Here is a tiny trained network, its code and every weight. The questions are about switching its units off for an input and a target symbol, where a switched-off unit gives its printed mean instead of its output.

import numpy as np


def w(rows, s, z=0):
    codes = np.array(rows[::2]) - 128.0
    scale = np.full(codes.shape[1], s)
    scale[-1] = z or s
    return codes * scale


def f(y):
    return np.maximum(y, 0)


def softmax(a):
    e = np.exp(a - a.max(-1, keepdims=True))
    return e / e.sum(-1, keepdims=True)


def log_softmax(a):
    a = a - a.max(-1, keepdims=True)
    return a - np.log(np.exp(a).sum(-1, keepdims=True))


def net(x, mask):
    ids = ['ΛΞΠΣΩβεζθμτφψ'.index(c) for c in x.split()]
    T = len(ids)
    res = E[ids] + P[:T]
    q, k, v = (res @ M[0].T for M in (Q, K, V))
    z = softmax(np.where(np.tri(T) > 0, q @ k.T / 2**0.5, -1e9)) @ v
    res = res + np.where(mask[0], z, O[0][:, -1]) @ O[0][:, :-1]
    y = f(res @ A[0][:, :-1].T + A[0][:, -1])
    res = res + np.where(mask[1:13], y, B[0][:, -1]) @ B[0][:, :-1]
    return log_softmax(res[-1] @ U[:, :-1].T + U[:, -1])


Q, K, V, O, A, B = {}, {}, {}, {}, {}, {}
E = w([
[133,121,121,81,107,75],'Λ',
[97,155,60,137,134,101],'Ξ',
[145,114,102,85,97,88],'Π',
[141,199,81,97,116,74],'Σ',
[126,125,94,129,98,129],'Ω',
[187,92,60,151,68,121],'β',
[162,110,91,116,65,168],'ε',
[173,205,147,150,50,132],'ζ',
[171,38,154,105,81,134],'θ',
[96,169,110,119,77,163],'μ',
[90,50,83,186,152,120],'τ',
[182,113,193,192,137,76],'φ',
[5,174,144,144,113,144],'ψ',
],0.02)
P = w([
[57,102,132,95,130,108],'0',
[120,163,123,139,38,71],'1',
[130,171,114,188,1,64],'2',
[152,201,77,218,13,106],'3',
[171,179,118,233,51,128],'4',
[190,178,134,240,112,137],'5',
[204,225,115,225,139,162],'6',
],0.006)
Q[0] = w([
[28,152,209,60,230,255],'head 0',
[113,246,42,211,132,169],'head 0',
],0.0055)
K[0] = w([
[146,66,75,2,163,43],'head 0',
[136,119,134,174,110,140],'head 0',
],0.0086)
V[0] = w([
[143,122,30,36,90,98],'head 0',
[255,48,119,146,174,117],'head 0',
],0.0097)
O[0] = w([
[146,117,65,104,222,152,8],'head 0',
[133,49,37,106,9,78,113],'head 0',
],0.013,0.0017)
A[0] = w([
[89,83,82,132,196,144,3],'neuron 0',
[105,106,49,139,100,172,168],'neuron 1',
[63,122,184,178,118,108,6],'neuron 2',
[159,49,148,131,179,92,119],'neuron 3',
[37,71,119,122,168,114,113],'neuron 4',
[102,134,131,64,213,144,131],'neuron 5',
[162,101,65,139,160,104,126],'neuron 6',
[138,104,51,87,127,107,100],'neuron 7',
[117,74,138,72,121,251,144],'neuron 8',
[61,141,84,92,121,116,70],'neuron 9',
[133,192,166,108,162,132,183],'neuron 10',
[203,161,134,104,103,173,219],'neuron 11',
],0.012,0.0059)
B[0] = w([
[181,138,157,80,200,12,152],'neuron 0',
[134,152,198,163,187,90,218],'neuron 1',
[190,173,151,88,182,206,185],'neuron 2',
[148,87,122,65,31,149,150],'neuron 3',
[89,31,212,28,197,91,146],'neuron 4',
[103,235,110,55,125,202,213],'neuron 5',
[188,76,117,116,150,154,189],'neuron 6',
[233,131,133,186,77,203,209],'neuron 7',
[43,112,24,186,75,138,145],'neuron 8',
[96,51,255,115,120,190,155],'neuron 9',
[88,90,132,148,67,99,254],'neuron 10',
[87,46,102,121,210,59,221],'neuron 11',
],0.0089,0.0099)
U = w([
[99,113,81,120,162,112,248],'Λ',
[131,101,166,27,78,197,3],'Ξ',
[66,109,225,141,145,167,98],'Π',
[109,77,92,135,91,254,168],'Σ',
[225,162,164,146,152,161,67],'Ω',
[87,92,190,180,52,90,192],'β',
[157,98,165,80,148,165,22],'ε',
[74,83,134,134,136,86,113],'ζ',
[73,147,79,160,111,200,177],'θ',
[133,119,34,163,145,186,154],'μ',
[172,236,55,65,108,57,77],'τ',
[118,131,152,53,145,65,30],'φ',
[138,73,137,141,201,42,154],'ψ',
],0.0075,0.0056)

Each question gives the input, a string of symbols that net reads in full, and the target symbol t.
The units are the heads (2 rows each of Q, K, V and O) and the neurons (one row each of A and B). Each row of codes is followed by its name. A weight is (code - 128) times the scale printed after its matrix; where a second scale follows, it is the last column's (O, A, B and U).
mask holds one flag per unit, heads first, then neurons. A switched-off unit (its flag False) gives its mean, the last column of its rows in O or B, instead of its output. The means were averaged over made-up inputs and are rounded, as every weight is.
A unit's drop is (log p(t) with every unit on - log p(t) with that unit switched off) / (log p(t) with every unit on - log p(t) with every unit switched off).
The circuit of an input: a set's keep is (log p(t) with only the set's units on - log p(t) with every unit switched off) / (log p(t) with every unit on - log p(t) with every unit switched off). Starting from the 12 units with the biggest drops (on a tie, the unit counted first), units are removed one at a time, each time the one whose removal leaves the highest keep (on an exact tie, the one counted first), for as long as the keep stays at least 0.8.
circuit, biggest first: the units of the circuit, biggest drop first
k most important neurons: the k neurons with the biggest drops, biggest first
drop of u: that unit's drop, to one decimal
input Σ φ φ β Ξ, target β: circuit, biggest first	[head 0; neuron 9]
input Σ Λ Λ, target τ: circuit, biggest first	[head 0; neuron 5; neuron 0]
input ζ φ ζ ζ Π φ ζ, target β: circuit, biggest first	[neuron 5; neuron 2]
input ζ τ Λ Π Ξ β, target ψ: 2 most important neurons	[neuron 11; neuron 5]
input ε ζ β, target ψ: circuit, biggest first	[neuron 5; neuron 11; head 0]
input τ Λ Ω ε, target μ: most important neuron	[neuron 8]
input Ξ Σ Ξ, target τ: circuit, biggest first	[head 0; neuron 5; neuron 0]
input ε Σ τ, target ψ: circuit, biggest first	[head 0; neuron 0; neuron 4]
input φ μ β β ζ Σ τ, target ψ: 3 most important neurons	[neuron 0; neuron 5; neuron 4]
input Π φ ψ, target Π: 2 most important neurons	[neuron 9; neuron 4]
input Ξ Λ φ φ φ β μ, target β: circuit, biggest first	[head 0; neuron 5]
input β β Λ, target Ω: 3 most important neurons	[neuron 7; neuron 1; neuron 10]
input ε Ξ Σ μ, target θ: 2 most important neurons	[neuron 5; neuron 8]
input φ Σ ζ Λ φ φ ζ, target β: circuit, biggest first	[head 0]
input φ Σ φ φ β ε, target β: circuit, biggest first	[head 0; neuron 1]
input τ φ ψ, target Π: 2 most important neurons	[neuron 2; neuron 9]
input Σ ψ Ξ Ω Π μ, target θ: 3 most important neurons	[neuron 5; neuron 8; neuron 1]
input φ Λ Ω Π β, target Ω: 4 most important neurons	[neuron 7; neuron 1; neuron 10; neuron 6]
input Σ Ξ Λ, target τ: 2 most important neurons	[neuron 5; neuron 9]
input β φ Ω Λ, target β: 3 most important neurons	[neuron 5; neuron 2; neuron 9]
input ψ Σ β, target Π: most important neuron	[neuron 10]
input Σ Ξ ψ ε Π, target Π: drop of neuron 10	0.2
input θ Π Σ θ θ, target Σ: drop of neuron 7	0.3
input Λ Ω β β, target Ω: drop of neuron 7	1.1
